Below are the code and all the weights of a small trained network. Each question names an input and a target symbol and asks about switching units off, where a switched-off unit gives its printed mean instead of its output.

import numpy as np


def w(rows, s, z=0):
    codes = np.array(rows[::2]) - 128.0
    scale = np.full(codes.shape[1], s)
    scale[-1] = z or s
    return codes * scale


def norm(h):
    return h / np.sqrt((h * h).mean(-1, keepdims=True) + 1e-5)


def f(y):
    return y / 2 * (1 + np.tanh(0.7978845608 * (y + 0.044715 * y**3)))


def softmax(a):
    e = np.exp(a - a.max(-1, keepdims=True))
    return e / e.sum(-1, keepdims=True)


def log_softmax(a):
    a = a - a.max(-1, keepdims=True)
    return a - np.log(np.exp(a).sum(-1, keepdims=True))


def net(x, mask):
    ids = ['ΞΠΣΦαβγεζηθλμτψω'.index(c) for c in x.split()]
    T = len(ids)
    res = E[ids] + P[:T]
    u = 0
    for l in range(2):
        q, k, v = (norm(res) @ M[l].T for M in (Q, K, V))
        z = softmax(np.where(np.tri(T) > 0, q @ k.T / 2**0.5, -1e9)) @ v
        res = res + np.where(mask[u], z, O[l][:, -1]) @ O[l][:, :-1]
        u += 1
        y = f(norm(res) @ A[l][:, :-1].T + A[l][:, -1])
        res = res + np.where(mask[u : u + 16], y, B[l][:, -1]) @ B[l][:, :-1]
        u += 16
    return log_softmax(norm(res)[-1] @ U[:, :-1].T + U[:, -1])


Q, K, V, O, A, B = {}, {}, {}, {}, {}, {}
E = w([
[146,206,169,90,92,108,140,114,111],'Ξ',
[116,126,128,59,163,226,149,246,55],'Π',
[63,112,107,92,66,205,157,199,74],'Σ',
[138,33,98,87,135,50,100,126,122],'Φ',
[79,104,47,173,133,116,213,96,126],'α',
[119,162,145,152,124,65,201,62,55],'β',
[19,206,234,108,197,51,9,197,114],'γ',
[171,118,168,66,151,179,112,148,127],'ε',
[134,162,145,139,149,26,156,51,114],'ζ',
[98,73,121,159,166,202,199,168,88],'η',
[148,139,139,255,110,120,78,37,159],'θ',
[92,136,121,184,131,176,100,40,124],'λ',
[201,111,217,117,155,189,91,160,135],'μ',
[208,111,85,214,170,117,183,140,119],'τ',
[130,63,134,85,188,94,103,66,72],'ψ',
[184,59,254,67,122,84,135,144,27],'ω',
],0.019)
P = w([
[209,170,70,81,125,134,118,99,114],'0',
[148,142,97,99,137,139,195,73,79],'1',
[110,100,114,104,135,146,178,92,75],'2',
[78,115,139,112,152,138,205,116,49],'3',
[97,126,138,138,153,142,169,165,40],'4',
[67,126,146,154,136,127,153,181,33],'5',
[87,157,138,175,140,124,134,205,18],'6',
[97,216,123,202,128,130,127,239,2],'7',
],0.0098)
Q[0] = w([
[141,153,107,163,79,112,84,141,179],'L0H0',
[124,125,135,107,132,171,121,75,248],'L0H0',
],0.011)
K[0] = w([
[173,153,1,86,103,160,178,177,154],'L0H0',
[237,119,76,69,67,164,186,56,188],'L0H0',
],0.0076)
V[0] = w([
[73,201,92,197,110,158,78,109,176],'L0H0',
[123,101,130,137,189,176,83,22,3],'L0H0',
],0.006)
O[0] = w([
[63,197,245,127,86,83,160,73,158,15],'L0H0',
[80,148,104,176,128,156,17,26,86,254],'L0H0',
],0.012,0.0069)
A[0] = w([
[156,143,112,49,163,118,31,101,137,76],'L0N0',
[103,164,98,179,198,172,48,99,157,99],'L0N1',
[155,123,79,80,182,131,152,181,99,84],'L0N2',
[94,130,219,133,93,185,164,98,140,236],'L0N3',
[111,216,144,175,39,154,141,85,102,82],'L0N4',
[131,115,138,124,59,164,91,192,159,197],'L0N5',
[204,42,200,166,112,123,179,125,76,121],'L0N6',
[144,108,75,181,113,78,127,65,179,115],'L0N7',
[114,90,163,77,76,113,145,144,72,180],'L0N8',
[122,89,104,154,175,179,97,155,115,133],'L0N9',
[96,98,133,100,129,51,68,171,120,107],'L0N10',
[163,27,86,195,141,125,226,175,140,37],'L0N11',
[158,152,118,84,161,211,46,118,164,189],'L0N12',
[150,62,164,161,87,162,150,137,112,1],'L0N13',
[124,99,106,106,120,114,154,104,96,57],'L0N14',
[121,98,184,101,214,255,85,119,137,202],'L0N15',
],0.0094,0.0033)
B[0] = w([
[97,151,111,75,184,109,134,115,203,174],'L0N0',
[42,99,87,49,2,54,99,38,42,194],'L0N1',
[97,147,186,139,96,235,156,118,178,198],'L0N2',
[176,178,131,216,45,169,200,116,80,150],'L0N3',
[77,92,82,177,179,204,172,84,84,169],'L0N4',
[140,110,89,136,161,105,146,62,135,167],'L0N5',
[180,211,86,111,15,101,90,176,84,166],'L0N6',
[162,16,240,164,153,202,129,135,137,146],'L0N7',
[254,121,124,112,85,191,141,91,144,209],'L0N8',
[79,198,95,130,156,117,116,74,138,255],'L0N9',
[105,93,168,113,174,188,49,78,141,152],'L0N10',
[134,191,64,251,169,200,57,168,134,160],'L0N11',
[152,117,83,163,98,68,246,25,107,196],'L0N12',
[144,151,100,119,118,30,65,210,46,132],'L0N13',
[178,142,124,157,187,111,132,132,163,155],'L0N14',
[174,220,148,158,137,49,193,69,136,241],'L0N15',
],0.0073,0.0076)
Q[1] = w([
[144,53,144,129,152,77,130,151,179],'L1H0',
[149,133,7,151,118,145,94,47,28],'L1H0',
],0.011)
K[1] = w([
[228,109,109,92,156,137,137,66,142],'L1H0',
[96,141,162,109,159,84,2,216,60],'L1H0',
],0.0097)
V[1] = w([
[37,83,129,158,189,128,137,129,200],'L1H0',
[255,51,181,123,94,81,79,137,45],'L1H0',
],0.01)
O[1] = w([
[148,6,82,133,30,119,207,142,132,3],'L1H0',
[193,160,170,173,210,190,100,151,28,192],'L1H0',
],0.016,0.0078)
A[1] = w([
[99,215,140,137,154,176,174,209,118,130],'L1N0',
[60,183,213,191,65,114,104,124,173,191],'L1N1',
[94,142,79,159,247,77,198,101,146,101],'L1N2',
[76,74,142,79,72,105,210,91,169,211],'L1N3',
[125,142,212,178,155,53,135,48,82,4],'L1N4',
[56,211,143,36,100,143,141,166,150,85],'L1N5',
[120,59,103,198,81,136,163,180,174,37],'L1N6',
[165,145,48,130,131,123,140,221,51,108],'L1N7',
[119,162,244,85,144,154,63,176,186,172],'L1N8',
[113,174,150,216,96,142,172,84,129,50],'L1N9',
[152,208,159,61,120,1,83,177,209,179],'L1N10',
[206,76,183,76,167,154,88,160,48,207],'L1N11',
[182,121,28,153,92,187,147,174,154,4],'L1N12',
[87,199,177,163,111,208,142,177,204,95],'L1N13',
[105,141,19,151,145,132,121,89,54,233],'L1N14',
[123,146,82,127,58,96,123,121,199,139],'L1N15',
],0.01,0.0047)
B[1] = w([
[167,146,169,122,85,122,122,73,196,165],'L1N0',
[82,31,227,154,222,192,158,70,112,144],'L1N1',
[47,153,130,111,37,141,114,254,151,149],'L1N2',
[120,205,125,144,125,138,30,188,116,157],'L1N3',
[165,111,61,104,134,140,171,160,193,150],'L1N4',
[104,152,148,121,99,117,117,48,162,149],'L1N5',
[85,162,95,38,112,218,153,164,112,138],'L1N6',
[149,112,138,74,199,91,172,130,153,151],'L1N7',
[34,161,63,109,189,82,150,78,32,148],'L1N8',
[141,39,151,229,172,125,101,90,165,146],'L1N9',
[134,26,240,139,184,61,113,177,76,137],'L1N10',
[35,235,175,178,126,171,203,138,158,173],'L1N11',
[121,65,93,68,213,107,117,162,184,140],'L1N12',
[186,123,119,79,49,118,154,117,150,140],'L1N13',
[173,92,99,138,114,74,156,145,177,248],'L1N14',
[123,138,148,142,195,159,105,233,142,142],'L1N15',
],0.0091,0.018)
U = w([
[141,195,144,117,156,190,59,133,47,231],'Ξ',
[104,109,108,51,102,201,105,168,100,227],'Π',
[127,144,192,76,70,85,163,136,45,200],'Σ',
[141,171,173,71,78,169,111,46,184,94],'Φ',
[101,162,130,110,136,87,130,143,158,110],'α',
[124,128,155,138,177,107,254,139,128,66],'β',
[87,170,137,178,125,74,97,152,180,81],'γ',
[71,97,205,60,167,84,117,117,126,234],'ε',
[175,63,206,183,107,204,106,90,116,138],'ζ',
[146,164,146,87,100,50,54,163,128,148],'η',
[212,131,150,193,143,85,90,125,196,78],'θ',
[167,154,162,145,129,41,141,123,153,148],'λ',
[113,129,61,101,83,64,81,58,16,54],'μ',
[74,97,153,154,84,178,89,50,85,3],'τ',
[143,150,128,151,121,95,168,114,102,21],'ψ',
[201,79,138,47,202,121,135,137,169,207],'ω',
],0.0084,0.003)

Each question gives the input, a string of symbols that net reads in full, and the target symbol t.
The units are the heads (2 rows each of Q, K, V and O) and the neurons (one row each of A and B). Each row of codes is followed by its name. A weight is (code - 128) times the scale printed after its matrix; where a second scale follows, it is the last column's (O, A, B and U).
mask holds one flag per unit, layer by layer, with each layer's heads first. A switched-off unit (its flag False) gives its mean, the last column of its rows in O or B, instead of its output. The means were averaged over made-up inputs and are rounded, as every weight is.
A unit's drop is (log p(t) with every unit on - log p(t) with that unit switched off) / (log p(t) with every unit on - log p(t) with every unit switched off).
The circuit of an input: a set's keep is (log p(t) with only the set's units on - log p(t) with every unit switched off) / (log p(t) with every unit on - log p(t) with every unit switched off). Starting from the 12 units with the biggest drops (on a tie, the unit counted first), units are removed one at a time, each time the one whose removal leaves the highest keep (on an exact tie, the one counted first), for as long as the keep stays at least 0.8.
circuit, biggest first: the units of the circuit, biggest drop first
unit that matters most: the unit with the biggest drop
k most important neurons: the k neurons with the biggest drops, biggest first
k most important neurons of layer l: the k neurons of layer l with the biggest drops, biggest first
input λ ζ Σ ω ζ, target Ξ: circuit, biggest first : L1H0
input Σ Σ ω Σ Π ψ γ, target ε: circuit, biggest first : L1H0, L1N1
input Π λ Φ Φ Σ Σ τ, target θ: 2 most important neurons : L0N11, L0N6
input γ Σ ω η ω ζ Π τ, target ω: 4 most important neurons of layer 1 : L1N12, L1N7, L1N11, L1N6
input Σ Σ Σ Σ Σ Φ Σ Σ, target ω: 2 most important neurons : L0N5, L0N8
input Σ ψ γ ψ Σ ζ, target γ: circuit, biggest first : L1N3, L1H0, L1N15
input θ ω Σ ψ β, target μ: circuit, biggest first : L0H0, L0N8, L0N1, L1H0
input Σ γ τ, target ω: 3 most important neurons : L0N11, L1N12, L0N6
input ω α ψ Ξ, target μ: 3 most important neurons : L0N1, L0N8, L0N2
input η Σ Σ Σ Σ ψ Φ Φ, target μ: 2 most important neurons : L0N1, L0N9
input Φ Σ Φ, target ω: 2 most important neurons : L1N12, L0N0
input Σ ζ Ξ, target β: 3 most important neurons : L0N9, L0N7, L0N8
input ψ ζ θ Σ γ Φ Π, target Φ: 2 most important neurons of layer 0 : L0N2, L0N1
input Φ Σ α, target Π: 2 most important neurons : L1N6, L0N12
input ω α ω Σ Σ Σ, target Φ: 2 most important neurons : L0N12, L0N8
input Σ Π η, target γ: most important neuron of layer 0 : L0N15
input λ β Ξ ζ γ ω Ξ, target ζ: 2 most important neurons : L0N3, L1N9
input θ Φ ζ Σ Σ, target β: 3 most important neurons of layer 0 : L0N8, L0N5, L0N15
input Σ Ξ Φ, target ω: 2 most important neurons of layer 0 : L0N0, L0N11
input τ Σ β ε ε ζ, target β: most important neuron of layer 0 : L0N9
input Σ τ ω Φ, target Ξ: 2 most important neurons : L0N6, L0N13
input Σ ζ Σ ε ψ η, target μ: 2 most important neurons : L0N1, L1N11
input Σ τ θ Ξ Φ Σ Σ, target ω: 2 most important neurons of layer 0 : L0N8, L0N5
input Σ λ Σ ψ η Π, target μ: 2 most important neurons of layer 0 : L0N1, L0N12
input α γ Σ ω τ Φ ψ, target η: 2 most important neurons : L0N8, L1N3
input ω ε η Σ Ξ Σ λ, target τ: 2 most important neurons : L1N1, L0N1
input Φ ω τ ω Σ Σ Σ Ξ, target Φ: unit that matters most : L0N4
input θ Π ω ζ, target Ξ: 2 most important neurons of layer 0 : L0N6, L0N13
